[40, -74, -71, -200, 22, 179, 22, -376, 61, 98, -86, 689, 162, 241, -101, 241] => <25> + H
[89, 219, 23, -15, 10, -144, -74, -578, -171, -55, -738, -130, -96, 447, -108, 21] => <16> + K
[54, -304, -226, -226, 41, 131, 143, -30, 262, 166, -263, 17, 44, 95, -14, -85] => <18> + H
[-78, -248, -65, 20, 42, 233, 105, -85, 137, 158, -146, 627, 24, 39, -108, -1] => <25> + H
[206, -262, -197, -114, -32, 351, 127, -287, 228, -233, -370, -150, 12, 237, -85, -68] => <18> + K
[20, -78, 28, -246, -25, 259, 187, -441, 359, 278, -80, 407, 58, -64, -15, -188] => <18> + H
[166, -584, -120, -54, -9, -133, -84, -613, 299, 180, -624, 727, 475, 324, -160, -53] => <25> + K
[122, -274, -37, -434, -93, -39, -125, -325, 78, -56, -204, -336, 85, 145, 45, 85] => <18> + K
[154, -589, -181, -245, 55, 27, -82, -451, -17, -133, -508, 289, -33, 361, 76, -12] => <18> + K
[-119, -67, -37, 289, -28, -11, 227, 44, 145, 45, -334, 258, -378, 230, -41, -106] => <16> + H
[95, 84, -52, -427, -53, 0, 12, -235, 117, 12, -177, -470, 64, -120, 15, 38] => <18> + K
[-88, -73, -30, -58, -35, 413, 146, -151, 96, 114, 17, 55, -1, -26, 7, 79] => <25> + H
[-35, 477, 0, -322, -22, -123, 55, 232, -43, -132, -63, -299, -22, 140, -60, 66] => <16> + K
[34, -39, 36, -348, -6, 189, 75, -384, -164, -42, -509, 306, -35, 328, -115, 11] => <25> + K
[205, 40, -18, -127, -71, -49, -124, -437, -76, -142, -317, -181, 51, 215, -126, -49] => <16> + K
[63, -29, -108, -474, 30, -144, -87, 29, -21, 144, -474, -504, -113, 215, 147, -80] => <18> + K
[120, 133, 55, -373, 36, -5, -48, -652, 118, 149, -63, 189, 31, 12, -25, 9] => <25> + K
[-9, -325, -55, -227, -68, 66, 126, -54, 250, 53, -476, 38, 48, 161, 1, -106] => <18> + H
[50, -453, -100, -40, 90, 433, 182, -315, 311, 14, -29, 425, 75, 73, -17, 7] => <18> + H

[-116, -24, 80, -115, 87, 201, 61, 42, 132, -24, 63, 113, -124, -38, 26, -112] => J + j505
[-214, 76, 98, -101, 264, 90, -149, 133, 83, -21, 80, 174, -57, 89, -180, -163] => J + j388
[-34, -27, -185, -67, 141, 81, 46, -94, 63, 19, 205, 119, -175, -32, -74, -108] => J + J446
[-210, -37, 167, -15, 13, 209, 129, 121, 221, 2, -102, 97, -161, -14, 16, -46] => A + j505
[-521, -89, 66, 140, 138, 134, 178, 167, 70, -125, 82, 250, -250, 93, -172, -64] => A + j388
[-526, -76, 107, 66, 56, 79, 134, 209, -18, -119, 86, 154, -236, 88, -60, -34] => A + j388
[-283, -12, 119, -108, 295, 151, -50, 140, 143, -66, 137, 281, -134, 95, -210, -153] => J + j388
[10, -137, 33, -32, 14, 334, 70, 188, 47, -67, -294, -71, 19, 126, 50, -93] => A + J627
[58, 32, 184, -196, 115, 126, -79, 86, 76, 42, -94, -24, 70, -5, 103, -107] => L + j505
[100, -91, -17, -14, 27, 237, 176, -7, 134, 23, -81, 127, -102, -73, 37, -191] => A + j505
[-349, 256, 234, -120, 196, 73, -24, 133, 268, 130, 129, 201, -53, -47, -157, -93] => J + j388
[-256, -67, -21, 120, 74, 77, 51, 94, 21, 75, -164, -48, -22, 79, -18, 34] => A + J627
[-233, -3, 28, -177, 247, 162, -125, 165, 156, -17, 88, 155, -153, 102, -141, -194] => J + j388
[-222, 16, 62, -162, 95, 76, -29, 87, 86, 22, 35, 104, -67, 18, -26, -105] => J + j388
[-91, -113, 10, -62, 7, 200, -6, 115, 13, -49, -181, -49, -48, 104, 59, -61] => A + J627
[-423, -49, 365, 141, -20, 130, 128, 182, -14, -100, -31, 106, -139, 78, -63, 83] => A + j388
